Below is a small trained network, with its code and all its weights. Each question gives an input and a target symbol and asks what happens when units are switched off, that is, made to give their printed mean instead of their output.

import numpy as np


def w(rows, s, z=0):
    codes = np.array(rows[::2]) - 128.0
    scale = np.full(codes.shape[1], s)
    scale[-1] = z or s
    return codes * scale


def f(y):
    return np.maximum(y, 0)


def softmax(a):
    e = np.exp(a - a.max(-1, keepdims=True))
    return e / e.sum(-1, keepdims=True)


def log_softmax(a):
    a = a - a.max(-1, keepdims=True)
    return a - np.log(np.exp(a).sum(-1, keepdims=True))


def net(x, mask):
    ids = ['ΔΠαεμτψ'.index(c) for c in x.split()]
    T = len(ids)
    res = E[ids] + P[:T]
    u = 0
    for l in range(2):
        r = res
        for j in range(3):
            rows = slice(3 * j, 3 * j + 3)
            q, k, v = (r @ M[l][rows].T for M in (Q, K, V))
            z = softmax(np.where(np.tri(T) > 0, q @ k.T / 3**0.5, -1e9)) @ v
            o = O[l][rows]
            res = res + np.where(mask[u + j], z, o[:, -1]) @ o[:, :-1]
        u += 3
        y = f(res @ A[l][:, :-1].T + A[l][:, -1])
        res = res + np.where(mask[u : u + 4], y, B[l][:, -1]) @ B[l][:, :-1]
        u += 4
    return log_softmax(res[-1] @ U[:, :-1].T + U[:, -1])


Q, K, V, O, A, B = {}, {}, {}, {}, {}, {}
E = w([
[193,167,42,108,98],'Δ',
[112,160,111,162,44],'Π',
[222,154,42,120,93],'α',
[188,215,233,239,145],'ε',
[131,168,145,170,29],'μ',
[156,139,218,52,145],'τ',
[157,87,158,205,6],'ψ',
],0.018)
P = w([
[105,213,125,164,165],'0',
[144,121,151,182,166],'1',
[130,114,160,177,140],'2',
[124,115,162,163,118],'3',
[124,119,160,140,99],'4',
[122,112,156,123,83],'5',
[118,103,151,98,69],'6',
[116,95,145,72,56],'7',
[116,89,138,48,42],'8',
[108,87,135,29,31],'9',
[101,81,126,4,20],'10',
],0.011)
Q[0] = w([
[64,166,149,128,120],'L0H0',
[83,52,185,133,246],'L0H0',
[225,132,147,113,118],'L0H0',
[92,143,172,94,112],'L0H1',
[177,95,67,188,97],'L0H1',
[187,109,211,55,113],'L0H1',
[54,144,130,196,190],'L0H2',
[57,129,102,81,180],'L0H2',
[143,124,26,172,21],'L0H2',
],0.012)
K[0] = w([
[160,131,112,133,178],'L0H0',
[69,115,110,174,205],'L0H0',
[146,122,175,101,111],'L0H0',
[123,136,156,118,94],'L0H1',
[89,159,82,127,122],'L0H1',
[145,144,207,77,122],'L0H1',
[86,136,165,143,160],'L0H2',
[85,110,36,127,172],'L0H2',
[173,172,83,159,1],'L0H2',
],0.015)
V[0] = w([
[135,133,155,69,152],'L0H0',
[186,85,116,100,129],'L0H0',
[245,166,88,155,76],'L0H0',
[186,91,134,148,143],'L0H1',
[141,158,115,144,136],'L0H1',
[168,166,136,160,78],'L0H1',
[162,57,145,124,92],'L0H2',
[109,126,82,76,162],'L0H2',
[116,95,152,155,119],'L0H2',
],0.012)
O[0] = w([
[89,174,146,128,97,154],'L0H0',
[132,163,133,22,143,139],'L0H0',
[104,131,193,94,194,251],'L0H0',
[69,100,117,144,132,148],'L0H1',
[91,175,80,75,118,128],'L0H1',
[52,149,97,37,146,214],'L0H1',
[2,96,151,160,227,197],'L0H2',
[196,123,155,144,145,2],'L0H2',
[91,95,137,76,143,148],'L0H2',
],0.0081,0.0077)
A[0] = w([
[24,84,154,107,44,103],'L0N0',
[202,199,219,149,205,92],'L0N1',
[179,118,2,112,51,171],'L0N2',
[224,139,113,140,123,3],'L0N3',
],0.0091,0.0061)
B[0] = w([
[190,103,92,57,71,249],'L0N0',
[125,111,162,246,142,196],'L0N1',
[9,124,199,126,159,149],'L0N2',
[100,169,117,117,51,129],'L0N3',
],0.011,0.012)
Q[1] = w([
[70,28,136,123,137],'L1H0',
[194,154,89,179,120],'L1H0',
[177,118,45,183,152],'L1H0',
[160,202,146,103,174],'L1H1',
[131,96,133,116,140],'L1H1',
[92,107,108,128,188],'L1H1',
[76,8,135,117,214],'L1H2',
[115,154,136,97,164],'L1H2',
[149,127,142,167,80],'L1H2',
],0.011)
K[1] = w([
[138,71,149,93,145],'L1H0',
[105,119,91,162,156],'L1H0',
[86,143,50,112,190],'L1H0',
[115,150,117,129,161],'L1H1',
[134,107,126,127,135],'L1H1',
[80,131,50,157,133],'L1H1',
[147,214,9,84,130],'L1H2',
[127,79,118,102,199],'L1H2',
[80,72,104,161,174],'L1H2',
],0.015)
V[1] = w([
[61,147,66,141,24],'L1H0',
[1,220,101,142,124],'L1H0',
[100,114,103,211,103],'L1H0',
[155,63,177,202,163],'L1H1',
[132,97,101,136,159],'L1H1',
[131,94,117,124,122],'L1H1',
[142,190,83,115,138],'L1H2',
[41,69,96,156,151],'L1H2',
[132,81,135,175,157],'L1H2',
],0.0085)
O[1] = w([
[162,3,152,120,216,64],'L1H0',
[239,31,182,87,39,4],'L1H0',
[111,92,154,56,156,33],'L1H0',
[51,107,116,40,68,96],'L1H1',
[113,162,146,115,149,8],'L1H1',
[82,53,176,115,209,108],'L1H1',
[143,170,162,210,90,68],'L1H2',
[65,156,150,128,74,148],'L1H2',
[92,213,64,61,164,58],'L1H2',
],0.0053,0.0034)
A[1] = w([
[134,161,154,252,178,1],'L1N0',
[165,185,105,139,181,11],'L1N1',
[116,113,53,81,106,165],'L1N2',
[120,130,46,142,186,58],'L1N3',
],0.013,0.0066)
B[1] = w([
[220,85,107,99,110,193],'L1N0',
[61,128,136,95,244,132],'L1N1',
[128,157,111,179,156,254],'L1N2',
[114,210,72,142,2,137],'L1N3',
],0.016,0.0091)
U = w([
[153,119,108,7,92,76],'Δ',
[171,131,136,143,107,142],'Π',
[147,132,104,127,95,71],'α',
[154,136,139,109,149,103],'ε',
[133,97,125,123,130,252],'μ',
[125,109,145,81,71,29],'τ',
[125,149,180,210,151,245],'ψ',
],0.018,0.0032)

Each question gives the input, a string of symbols that net reads in full, and the target symbol t.
The units are the heads (3 rows each of Q, K, V and O) and the neurons (one row each of A and B). Each row of codes is followed by its name. A weight is (code - 128) times the scale printed after its matrix; where a second scale follows, it is the last column's (O, A, B and U).
mask holds one flag per unit, layer by layer, with each layer's heads first. A switched-off unit (its flag False) gives its mean, the last column of its rows in O or B, instead of its output. The means were averaged over made-up inputs and are rounded, as every weight is.
A unit's drop is (log p(t) with every unit on - log p(t) with that unit switched off) / (log p(t) with every unit on - log p(t) with every unit switched off).
The circuit of an input: a set's keep is (log p(t) with only the set's units on - log p(t) with every unit switched off) / (log p(t) with every unit on - log p(t) with every unit switched off). Starting from the 12 units with the biggest drops (on a tie, the unit counted first), units are removed one at a time, each time the one whose removal leaves the highest keep (on an exact tie, the one counted first), for as long as the keep stays at least 0.8.
circuit, biggest first: the units of the circuit, biggest drop first
unit that matters most: the unit with the biggest drop
k most important neurons: the k neurons with the biggest drops, biggest first
k most important neurons of layer l: the k neurons of layer l with the biggest drops, biggest first
heads that matter: for each layer, one digit per head in row order, 1 if its drop is at least 0.15 and else 0, layers parted by /
input ε α τ Δ, target ψ: heads that matter	010 / 000
input μ τ τ τ τ Δ τ Δ Π α, target ε: most important neuron of layer 0	[L0N1]
input Π τ ε τ Π, target α: circuit, biggest first	[L1N2, L0N0, L0N1, L1H2]
input τ ε Π τ α ψ, target μ: circuit, biggest first	[L0N0, L0H2, L1H0, L1N2]
input τ ε τ ψ ε ψ μ Δ ε, target τ: heads that matter	001 / 000
input τ ε τ μ Δ, target ψ: heads that matter	000 / 000
input τ ε ψ Δ τ τ ε ε, target τ: circuit, biggest first	[L1N2, L0H2, L1H2]
input Π ε τ τ ε τ ψ μ, target μ: circuit, biggest first	[L1N2, L0N0, L0H2, L1H0]
input τ Π ψ τ, target ψ: 3 most important neurons	[L0N0, L1N0, L0N1]
input ψ ψ τ τ Δ α ε τ τ ψ Δ, target α: heads that matter	001 / 100
input Δ ε τ α ε μ μ Δ, target μ: 3 most important neurons of layer 0	[L0N0, L0N2, L0N1]
input α τ Π τ ε τ ε τ Π, target α: heads that matter	000 / 000
input Δ ε μ α τ μ, target α: heads that matter	010 / 100
input Δ ε α α α ψ μ ε Π, target μ: most important neuron of layer 1	[L1N2]
input α τ Π α ε μ α, target μ: circuit, biggest first	[L0N0, L1H0, L0N2]
input τ ε τ α Π, target Δ: heads that matter	100 / 000
input μ Δ α ε, target Π: 2 most important neurons	[L1N0, L0N1]
input ε ψ ε τ, target Π: 3 most important neurons	[L1N0, L0N0, L0N1]
input α Δ μ ε ψ μ α, target α: heads that matter	101 / 100
input Δ Π ε τ ε Π ψ μ, target μ: circuit, biggest first	[L0N0, L0H2, L1N2, L1H0]
input Π ε Π ψ τ ε τ α α α Δ, target ε: unit that matters most	L0H0
